Below are the code and all the weights of a small trained network. Each question names an input and a class and asks about switching units off, where a switched-off unit gives its printed mean instead of its output.

import numpy as np


def w(rows, s, z=0):
    codes = np.array(rows[::2]) - 128.0
    scale = np.full(codes.shape[1], s)
    scale[-1] = z or s
    return codes * scale


def f(y):
    return y / 2 * (1 + np.tanh(0.7978845608 * (y + 0.044715 * y**3)))


def log_softmax(a):
    a = a - a.max(-1, keepdims=True)
    return a - np.log(np.exp(a).sum(-1, keepdims=True))


def net(x, mask):
    res = np.array(x, float).reshape(1, 3) / 4 @ E
    y = f(res @ A[0][:, :-1].T + A[0][:, -1])
    res = res + np.where(mask, y, B[0][:, -1]) @ B[0][:, :-1]
    return log_softmax(res[-1] @ U[:, :-1].T + U[:, -1])


A, B = {}, {}
E = w([
[93,154,50,134,71,249,134,93,124,117,163],'x0',
[228,83,126,210,100,91,128,67,208,74,177],'x1',
[110,197,127,95,157,55,77,72,91,112,198],'x2',
],0.015)
A[0] = w([
[117,105,73,126,28,191,183,156,109,89,130,117],'neuron 1',
[122,87,102,202,93,222,94,74,140,159,93,71],'neuron 2',
[47,204,155,52,252,122,58,211,27,214,108,226],'neuron 3',
[101,206,58,123,119,152,44,53,107,149,253,16],'neuron 4',
[121,153,164,103,115,21,29,109,92,116,163,117],'neuron 5',
[100,164,92,87,114,176,139,163,78,221,17,249],'neuron 6',
[101,122,48,169,1,175,165,138,167,188,110,116],'neuron 7',
[176,52,198,167,155,101,184,219,173,211,17,254],'neuron 8',
[174,157,153,58,196,41,52,110,99,150,159,143],'neuron 9',
[101,207,45,88,90,185,128,51,94,98,238,14],'neuron 10',
[97,68,163,163,119,115,149,164,115,146,109,117],'neuron 11',
[239,127,94,207,86,111,156,120,165,26,170,148],'neuron 12',
[98,143,118,61,77,145,199,157,100,199,113,159],'neuron 13',
[110,159,126,118,117,189,188,105,69,170,63,123],'neuron 14',
],0.009,0.0057)
B[0] = w([
[52,221,140,149,95,143,31,120,146,81,177,170],'neuron 1',
[139,177,85,127,134,193,62,86,160,67,143,163],'neuron 2',
[81,188,57,49,153,201,87,35,157,145,72,254],'neuron 3',
[139,30,121,104,107,124,245,131,110,185,100,182],'neuron 4',
[99,123,158,173,168,123,153,66,182,86,174,184],'neuron 5',
[77,175,130,132,143,66,111,204,71,143,136,213],'neuron 6',
[115,143,105,96,129,132,66,103,155,89,174,175],'neuron 7',
[192,59,92,78,101,145,193,149,87,174,68,215],'neuron 8',
[114,134,173,173,167,113,136,62,200,126,104,193],'neuron 9',
[193,97,57,89,112,122,189,180,51,159,76,187],'neuron 10',
[112,118,75,108,118,99,126,147,122,141,76,149],'neuron 11',
[181,92,127,137,101,126,113,58,188,81,171,197],'neuron 12',
[96,183,167,138,161,140,91,197,107,137,139,177],'neuron 13',
[100,144,157,130,123,88,114,149,127,160,173,169],'neuron 14',
],0.011,0.029)
U = w([
[122,112,103,55,149,136,183,182,57,195,59,254],'0',
[114,161,108,102,149,165,54,59,186,102,125,140],'1',
[227,15,105,141,66,118,181,149,116,127,125,186],'2',
[138,124,255,211,192,59,164,113,162,94,191,26],'3',
[82,170,140,139,123,115,49,196,102,111,168,27],'4',
],0.011,0.0031)

Each question gives the input, the list of numbers given to net, and the class t.
The units are the neurons (one row each of A and B). Each row of codes is followed by its name. A weight is (code - 128) times the scale printed after its matrix; where a second scale follows, it is the last column's (A, B and U).
mask holds one flag per neuron, in row order. A switched-off neuron (its flag False) gives its mean, the last column of its row in B, instead of its output. The means were averaged over made-up inputs and are rounded, as every weight is.
A unit's drop is (log p(t) with every unit on - log p(t) with that unit switched off) / (log p(t) with every unit on - log p(t) with every unit switched off).
The circuit of an input: a set's keep is (log p(t) with only the set's units on - log p(t) with every unit switched off) / (log p(t) with every unit on - log p(t) with every unit switched off). Starting from the 12 units with the biggest drops (on a tie, the unit counted first), units are removed one at a time, each time the one whose removal leaves the highest keep (on an exact tie, the one counted first), for as long as the keep stays at least 0.8.
circuit, biggest first: the units of the circuit, biggest drop first
most important unit: the unit with the biggest drop
top k neurons: the k neurons with the biggest drops, biggest first
drop of u: that unit's drop, to one decimal
input [-3,1,7], class 3: most important unit => neuron 5
input [1,-6,6], class 0: top 4 neurons => [neuron 4; neuron 10; neuron 12; neuron 1]
input [0,5,2], class 3: top 2 neurons => [neuron 3; neuron 8]
input [0,7,7], class 3: top 2 neurons => [neuron 8; neuron 5]
input [0,7,5], class 3: top 3 neurons => [neuron 8; neuron 3; neuron 5]
input [-5,-1,0], class 0: top 2 neurons => [neuron 8; neuron 12]
input [1,-8,-1], class 4: top 4 neurons => [neuron 6; neuron 8; neuron 4; neuron 10]
input [0,3,5], class 3: top 2 neurons => [neuron 3; neuron 8]
input [-2,1,1], class 3: top 2 neurons => [neuron 3; neuron 10]
input [1,-2,0], class 4: top 2 neurons => [neuron 8; neuron 4]
input [5,-5,1], class 0: top 2 neurons => [neuron 10; neuron 4]
input [1,-2,3], class 0: top 2 neurons => [neuron 12; neuron 1]
input [7,-2,-7], class 4: drop of neuron 1 => 0.0
input [-4,-5,2], class 1: drop of neuron 3 => 0.1
input [6,-5,2], class 0: circuit, biggest first => [neuron 10]
input [-1,1,-5], class 2: drop of neuron 3 => 0.7
